Below is a small trained network, with its code and all its weights. Each question gives an input and a class and asks what happens when units are switched off, that is, made to give their printed mean instead of their output.

import numpy as np


def w(rows, s, z=0):
    codes = np.array(rows[::2]) - 128.0
    scale = np.full(codes.shape[1], s)
    scale[-1] = z or s
    return codes * scale


def f(y):
    return y / 2 * (1 + np.tanh(0.7978845608 * (y + 0.044715 * y**3)))


def log_softmax(a):
    a = a - a.max(-1, keepdims=True)
    return a - np.log(np.exp(a).sum(-1, keepdims=True))


def net(x, mask):
    res = np.array(x, float).reshape(1, 8) / 4 @ E
    y = f(res @ A[0][:, :-1].T + A[0][:, -1])
    res = res + np.where(mask, y, B[0][:, -1]) @ B[0][:, :-1]
    return log_softmax(res[-1] @ U[:, :-1].T + U[:, -1])


A, B = {}, {}
E = w([
[120,139,112,136],'x0',
[120,118,135,128],'x1',
[170,64,59,65],'x2',
[130,149,106,128],'x3',
[216,100,127,255],'x4',
[126,149,101,135],'x5',
[126,131,124,130],'x6',
[125,200,213,167],'x7',
],0.0078)
A[0] = w([
[110,141,213,104,107],'n0',
[134,128,171,211,114],'n1',
[89,205,157,84,153],'n2',
[97,99,104,55,104],'n3',
[153,167,171,172,138],'n4',
[70,97,109,70,171],'n5',
[54,36,176,154,201],'n6',
[170,73,125,97,143],'n7',
[162,165,173,218,115],'n8',
[108,173,168,110,137],'n9',
[149,142,130,192,105],'n10',
[59,178,206,76,248],'n11',
[102,95,113,74,237],'n12',
[176,99,88,212,205],'n13',
[135,108,120,43,131],'n14',
[109,168,117,139,200],'n15',
[171,141,184,248,130],'n16',
[192,97,112,196,235],'n17',
[205,70,85,136,112],'n18',
[141,62,133,168,154],'n19',
[139,77,124,114,151],'n20',
[152,89,103,86,81],'n21',
[104,171,123,13,254],'n22',
[180,120,75,166,177],'n23',
[112,126,156,109,251],'n24',
],0.011,0.0056)
B[0] = w([
[73,124,169,71,167],'n0',
[235,188,78,38,194],'n1',
[12,138,178,106,194],'n2',
[189,151,32,33,178],'n3',
[166,185,152,68,187],'n4',
[187,190,65,99,194],'n5',
[142,232,139,165,174],'n6',
[164,102,46,167,170],'n7',
[222,159,132,13,217],'n8',
[36,92,126,111,166],'n9',
[224,87,157,106,167],'n10',
[28,237,138,163,255],'n11',
[148,230,41,136,211],'n12',
[238,86,208,175,237],'n13',
[192,210,41,59,180],'n14',
[92,206,184,126,166],'n15',
[231,138,120,46,247],'n16',
[229,102,144,228,245],'n17',
[122,21,146,215,196],'n18',
[174,90,121,196,174],'n19',
[182,128,94,168,159],'n20',
[168,58,32,110,155],'n21',
[61,247,48,119,249],'n22',
[162,80,144,214,195],'n23',
[75,254,162,153,193],'n24',
],0.0067,0.0086)
U = w([
[57,169,60,135,253],'0',
[178,142,69,2,132],'1',
[164,98,177,164,252],'2',
[138,14,89,171,2],'3',
[17,141,180,55,3],'4',
],0.0079,0.0056)

Each question gives the input, the list of numbers given to net, and the class t.
The units are the neurons (one row each of A and B). Each row of codes is followed by its name. A weight is (code - 128) times the scale printed after its matrix; where a second scale follows, it is the last column's (A, B and U).
mask holds one flag per neuron, in row order. A switched-off neuron (its flag False) gives its mean, the last column of its row in B, instead of its output. The means were averaged over made-up inputs and are rounded, as every weight is.
A unit's drop is (log p(t) with every unit on - log p(t) with that unit switched off) / (log p(t) with every unit on - log p(t) with every unit switched off).
The circuit of an input: a set's keep is (log p(t) with only the set's units on - log p(t) with every unit switched off) / (log p(t) with every unit on - log p(t) with every unit switched off). Starting from the 12 units with the biggest drops (on a tie, the unit counted first), units are removed one at a time, each time the one whose removal leaves the highest keep (on an exact tie, the one counted first), for as long as the keep stays at least 0.8.
units of the circuit, in order: the units of the circuit, biggest drop first
top k neurons: the k neurons with the biggest drops, biggest first
drop when u is switched off: that unit's drop, to one decimal
input [4,4,7,3,1,-8,-6,-7], class 3: units of the circuit, in order	(n18 n8)
input [2,1,-4,8,-8,5,8,1], class 4: units of the circuit, in order	(n2)
input [-8,0,8,-4,-8,-5,4,8], class 0: top 2 neurons	(n11 n22)
input [5,4,-5,3,-8,-7,-5,4], class 4: top 2 neurons	(n2 n0)
input [5,-8,-5,-6,0,-2,-3,7], class 4: top 2 neurons	(n11 n2)
input [8,6,4,-5,-4,-6,6,1], class 0: top 2 neurons	(n16 n8)
input [7,-2,7,-3,-1,6,-5,6], class 0: top 2 neurons	(n16 n8)
input [1,-2,4,1,4,2,2,-1], class 3: drop when n11 is switched off	0.1
input [7,8,-2,8,6,4,7,-5], class 2: drop when n13 is switched off	0.1
input [-8,-8,-7,5,7,-6,4,2], class 1: drop when n8 is switched off	0.3
input [-6,-6,-1,-6,2,4,2,8], class 1: drop when n8 is switched off	0.2
